K114: [ 59  15  19  58 -27 -15 -42  55  -8  -8  -8 -63  15  35  -8  -7  35 -34
  13 -12 -27  48  -5  -4   0  51  48 -58  -7  48  10   8   4  -8  -2  -2
  -1  27  21  19  -6 -45 -50 -31 -10 -72  11 -81 -37  30  21 -53  12]
K237: [-63 -21 -24  -5  27  20  11 -81 -16 -15   5  64 -17 -42  16 -18 -15  12
 -23  31   3 -21 -46 -14   0 -73 -11  51   7 -36 -16  31 -38  15  24   5
 -43 -19 -25   1  -9   2   8  11  14  44  35  83  14  18  45  67 -31]
K341: [-30  -5 -14 -46  20  10  39 -15  10  37  34  41 -20  20 -23  20 -31  17
  10   0  29 -50  14  -5 -25   6  37  48  23 -34  34 -52 -15  12   4 -13
  20 -15 -11 -12  22  39  50  25  28  67 -37  63  30 -60 -53  28 -10]
K711: [ 14  11 -35  40   4  12  35 -39  19   3  -9  46 -36  23 -11 -46   1 -19
   0  48  -4 -14 -36 -34 -30   6   2  13   7 -27  -1 -14  -6  15  19  -3
 -43 -21 -17   7  18 -28  12   5  29  33   5  39 -14  14  40  45 -58]
K357: [-34 -13  35 -65   6 -17 -19  22  27   2   4 -24  29 -30  27  46 -17  24
  -7 -35  11 -14  57  31  52 -32  -1  -3 -24  23  -3  10 -32  -7 -41   7
  47   4  25 -27   0  41  13   5 -38  -5   8  -6  34 -33 -37 -34  64]
K207: [-11   1 -23  32  -3   0 -12 -22 -46   8  12  10 -24   6 -14  -8   8 -14
   0   7  -3   9 -70 -33 -27   0 -10  -6  18  -2  20   9 -21  11  34 -20
 -36  14 -24  17 -10 -36 -35  -3  28  -4   8  26 -11  28  54  18 -27]
howmany K114: [48] -> 3
howmany K711: [-15] -> 0
howmany K341: [20] -> 4

K44: [-39 -93  26  57  18   0 -12  -8 -16  39  -6  16  39 -38  -2 -12 -32 -14
  55 -12  30  -3  15 -24 -10  17   7  21 -35  35  -9  -7 -45 -16  40   0
 -10 -53  17  30 -11  26  10 -16  59  42]
K237: [-37 -92  25  56  18 -21 -12  -8 -17  39  -6  15  39 -38  -2 -14 -31 -14
  54  -1  30  -3  15 -22 -18  17   7  21 -35  37 -10  -7 -46 -15  40  -1
  -7 -53  17  31 -12  26  11 -16  59  40]
K755: [-43 -93  26  56  20 -22 -11  -8 -15  39  -6  21  39 -40  -1 -12 -34 -13
  56   2  31  -2  13 -26 -18  19   9  22 -33  32  -9  -5 -11 -18  41   3
 -13 -54  16  27  -7  26   9 -14  61  42]
howmany K237: [-1] -> 2
howmany K44: [-12] -> 3

